Below is a small trained network, with its code and all its weights. Each question gives an input and a target symbol and asks what happens when units are switched off, that is, made to give their printed mean instead of their output.

import numpy as np


def w(rows, s, z=0):
    codes = np.array(rows[::2]) - 128.0
    scale = np.full(codes.shape[1], s)
    scale[-1] = z or s
    return codes * scale


def f(y):
    return y / 2 * (1 + np.tanh(0.7978845608 * (y + 0.044715 * y**3)))


def softmax(a):
    e = np.exp(a - a.max(-1, keepdims=True))
    return e / e.sum(-1, keepdims=True)


def log_softmax(a):
    a = a - a.max(-1, keepdims=True)
    return a - np.log(np.exp(a).sum(-1, keepdims=True))


def net(x, mask):
    ids = ['ΠΣΨβγημ'.index(c) for c in x.split()]
    T = len(ids)
    res = E[ids] + P[:T]
    u = 0
    for l in range(3):
        q, k, v = (res @ M[l].T for M in (Q, K, V))
        z = softmax(np.where(np.tri(T) > 0, q @ k.T / 2**0.5, -1e9)) @ v
        res = res + np.where(mask[u], z, O[l][:, -1]) @ O[l][:, :-1]
        u += 1
        y = f(res @ A[l][:, :-1].T + A[l][:, -1])
        res = res + np.where(mask[u : u + 8], y, B[l][:, -1]) @ B[l][:, :-1]
        u += 8
    return log_softmax(res[-1] @ U[:, :-1].T + U[:, -1])


Q, K, V, O, A, B = {}, {}, {}, {}, {}, {}
E = w([
[225,44,105,179,190,85],'Π',
[125,124,158,248,134,102],'Σ',
[74,121,139,105,131,197],'Ψ',
[208,27,32,66,156,181],'β',
[98,145,123,149,151,178],'γ',
[227,37,112,157,139,112],'η',
[70,74,43,87,127,124],'μ',
],0.012)
P = w([
[167,219,253,77,181,70],'0',
[192,193,198,108,139,85],'1',
[189,192,168,122,111,101],'2',
[167,180,160,149,96,120],'3',
[156,168,150,163,87,128],'4',
[141,159,143,168,76,138],'5',
[132,151,140,187,70,146],'6',
[116,141,140,192,63,160],'7',
[113,130,137,201,59,163],'8',
[96,118,137,210,50,177],'9',
[77,112,139,213,42,187],'10',
[94,110,128,229,65,199],'11',
[70,92,127,230,64,204],'12',
],0.0056)
Q[0] = w([
[46,104,144,54,102,244],'0.h0',
[218,12,83,219,201,91],'0.h0',
],0.011)
K[0] = w([
[79,151,61,60,105,12],'0.h0',
[79,63,154,216,91,174],'0.h0',
],0.011)
V[0] = w([
[2,67,50,120,86,5],'0.h0',
[128,166,37,65,108,83],'0.h0',
],0.0072)
O[0] = w([
[205,136,2,187,156,71,4],'0.h0',
[184,87,126,173,230,81,4],'0.h0',
],0.0046,0.0019)
A[0] = w([
[179,177,120,123,189,82,83],'0.n0',
[77,250,100,105,182,201,139],'0.n1',
[135,81,238,84,160,187,107],'0.n2',
[80,165,107,60,247,84,3],'0.n3',
[123,167,176,85,116,181,32],'0.n4',
[147,103,69,166,41,117,104],'0.n5',
[23,119,162,1,55,72,32],'0.n6',
[140,174,89,103,11,172,8],'0.n7',
],0.0089,0.0025)
B[0] = w([
[113,156,136,69,122,120,83],'0.n0',
[191,79,112,123,20,124,255],'0.n1',
[185,182,51,164,147,120,254],'0.n2',
[86,154,159,122,114,161,85],'0.n3',
[178,136,71,137,125,122,166],'0.n4',
[121,175,85,151,213,154,204],'0.n5',
[108,9,215,93,104,124,154],'0.n6',
[132,122,148,95,180,157,132],'0.n7',
],0.012,0.0023)
Q[1] = w([
[59,230,249,35,85,177],'1.h0',
[193,3,7,105,61,91],'1.h0',
],0.03)
K[1] = w([
[186,158,242,101,58,193],'1.h0',
[79,110,20,2,93,82],'1.h0',
],0.032)
V[1] = w([
[107,129,252,117,128,184],'1.h0',
[21,121,109,96,112,167],'1.h0',
],0.014)
O[1] = w([
[121,150,6,83,105,96,2],'1.h0',
[102,210,129,100,140,142,118],'1.h0',
],0.011,0.0054)
A[1] = w([
[155,90,111,49,110,194,73],'1.n0',
[135,254,116,48,148,101,158],'1.n1',
[75,40,54,133,252,7,60],'1.n2',
[181,124,115,220,105,99,109],'1.n3',
[90,157,87,190,114,8,121],'1.n4',
[41,96,124,86,139,119,54],'1.n5',
[222,231,188,95,106,126,4],'1.n6',
[150,105,50,94,49,150,140],'1.n7',
],0.0097,0.0033)
B[1] = w([
[117,73,96,192,147,82,162],'1.n0',
[99,23,121,198,102,67,143],'1.n1',
[104,110,181,63,146,130,132],'1.n2',
[149,164,122,89,87,155,255],'1.n3',
[172,93,113,247,162,114,146],'1.n4',
[196,168,109,116,86,167,115],'1.n5',
[86,125,152,165,175,58,135],'1.n6',
[137,118,209,168,129,125,195],'1.n7',
],0.016,0.006)
Q[2] = w([
[121,177,35,189,157,147],'2.h0',
[89,142,60,45,136,5],'2.h0',
],0.011)
K[2] = w([
[80,183,160,67,88,93],'2.h0',
[249,79,220,58,1,4],'2.h0',
],0.0097)
V[2] = w([
[169,242,148,183,76,108],'2.h0',
[40,140,157,129,5,123],'2.h0',
],0.019)
O[2] = w([
[90,204,48,154,11,69,244],'2.h0',
[254,182,147,97,126,8,70],'2.h0',
],0.008,0.011)
A[2] = w([
[132,193,189,31,134,141,180],'2.n0',
[191,100,76,23,121,158,57],'2.n1',
[142,188,108,106,125,88,205],'2.n2',
[155,145,73,113,101,87,16],'2.n3',
[81,100,149,3,97,104,97],'2.n4',
[143,112,58,96,107,140,1],'2.n5',
[40,112,92,75,158,80,101],'2.n6',
[60,187,140,103,161,100,165],'2.n7',
],0.016,0.0069)
B[2] = w([
[73,226,161,157,223,160,165],'2.n0',
[191,61,21,151,158,84,151],'2.n1',
[34,46,110,57,87,91,249],'2.n2',
[207,199,193,110,140,195,237],'2.n3',
[21,155,100,145,152,74,139],'2.n4',
[153,89,139,207,107,108,159],'2.n5',
[235,147,129,175,153,197,126],'2.n6',
[249,114,125,151,122,131,173],'2.n7',
],0.018,0.011)
U = w([
[101,121,57,144,39,112,163],'Π',
[159,20,194,143,108,29,79],'Σ',
[180,168,140,97,148,149,58],'Ψ',
[111,105,81,55,130,90,254],'β',
[192,57,3,42,90,144,101],'γ',
[145,103,118,22,101,121,143],'η',
[108,22,81,57,109,174,112],'μ',
],0.0054,0.0052)

Each question gives the input, a string of symbols that net reads in full, and the target symbol t.
The units are the heads (2 rows each of Q, K, V and O) and the neurons (one row each of A and B). Each row of codes is followed by its name. A weight is (code - 128) times the scale printed after its matrix; where a second scale follows, it is the last column's (O, A, B and U).
mask holds one flag per unit, layer by layer, with each layer's heads first. A switched-off unit (its flag False) gives its mean, the last column of its rows in O or B, instead of its output. The means were averaged over made-up inputs and are rounded, as every weight is.
A unit's drop is (log p(t) with every unit on - log p(t) with that unit switched off) / (log p(t) with every unit on - log p(t) with every unit switched off).
The circuit of an input: a set's keep is (log p(t) with only the set's units on - log p(t) with every unit switched off) / (log p(t) with every unit on - log p(t) with every unit switched off). Starting from the 12 units with the biggest drops (on a tie, the unit counted first), units are removed one at a time, each time the one whose removal leaves the highest keep (on an exact tie, the one counted first), for as long as the keep stays at least 0.8.
units of the circuit, in order: the units of the circuit, biggest drop first
unit that matters most: the unit with the biggest drop
k most important neurons: the k neurons with the biggest drops, biggest first
k most important neurons of layer l: the k neurons of layer l with the biggest drops, biggest first
input Π Π μ, target μ: units of the circuit, in order => [2.h0 0.n6]
input Ψ Π Ψ μ Σ η γ Σ γ γ γ γ Ψ, target η: 2 most important neurons of layer 0 => [0.n6 0.n2]
input β Σ μ γ μ γ β γ, target μ: units of the circuit, in order => [2.h0 0.n5 0.n1]
input Π Ψ Σ Σ η Ψ μ γ γ γ γ, target η: 2 most important neurons => [2.n2 0.n2]
input η Σ Ψ μ Ψ γ, target Σ: most important neuron => [0.n1]
input μ γ μ Ψ β η, target μ: units of the circuit, in order => [2.h0 0.n1 1.n0]
input Π γ Π Π μ Σ Ψ μ Ψ, target Ψ: units of the circuit, in order => [0.h0 2.n2 1.h0]
input Π μ Ψ μ Π, target Ψ: 2 most important neurons of layer 1 => [1.n4 1.n3]
input Π Ψ η, target γ: units of the circuit, in order => [2.n1 1.h0 1.n3]
input μ Ψ Ψ Ψ, target β: 3 most important neurons of layer 0 => [0.n3 0.n5 0.n7]
input β γ Ψ β Σ η μ γ γ γ Π, target η: 4 most important neurons => [0.n2 2.n2 0.n6 1.n5]
input γ Π Ψ μ γ Ψ Ψ Ψ η γ, target β: 3 most important neurons => [2.n2 1.n3 1.n4]
input γ Ψ Ψ Ψ γ γ μ, target η: 3 most important neurons => [0.n2 0.n4 2.n2]
input μ Π Σ γ Ψ Σ μ Π, target Ψ: most important neuron => [0.n5]
input Ψ Σ η Ψ η Ψ γ γ μ β γ Ψ Σ, target η: 3 most important neurons => [0.n2 1.n5 2.n2]
input Ψ Ψ η Π Π η, target γ: 3 most important neurons => [2.n1 1.n3 1.n7]
input Ψ β γ Ψ Σ γ Ψ Ψ μ, target β: 3 most important neurons => [0.n2 1.n5 1.n7]
input Ψ η Π Σ μ γ γ γ Σ Ψ Σ η γ, target γ: 3 most important neurons => [0.n1 0.n5 2.n7]
input Ψ Σ Σ, target Π: 2 most important neurons => [1.n4 0.n1]
input γ μ β Ψ Ψ Ψ η, target β: 4 most important neurons => [0.n2 0.n6 0.n3 1.n4]
input Σ Ψ Ψ η Π, target Π: unit that matters most => 1.n4
input Π Ψ γ Π Ψ, target Σ: 4 most important neurons => [0.n6 1.n7 1.n0 0.n1]
input Ψ Π γ, target η: 3 most important neurons of layer 0 => [0.n2 0.n1 0.n4]
input γ Σ Ψ β Π, target μ: 2 most important neurons of layer 1 => [1.n3 1.n0]
input β Σ Ψ Σ η β γ μ Ψ γ, target Σ: 4 most important neurons of layer 0 => [0.n6 0.n2 0.n1 0.n4]
input γ Σ Ψ Σ γ μ η Σ Σ η Ψ, target γ: 2 most important neurons of layer 2 => [2.n7 2.n0]
input γ Π Ψ Π Ψ μ Ψ Ψ γ, target β: 3 most important neurons of layer 2 => [2.n2 2.n0 2.n5]
input μ Ψ Ψ Ψ Σ β Ψ μ, target Ψ: 4 most important neurons of layer 1 => [1.n1 1.n4 1.n0 1.n3]
input β Ψ μ γ Ψ Ψ γ γ Σ, target η: 2 most important neurons of layer 1 => [1.n1 1.n0]
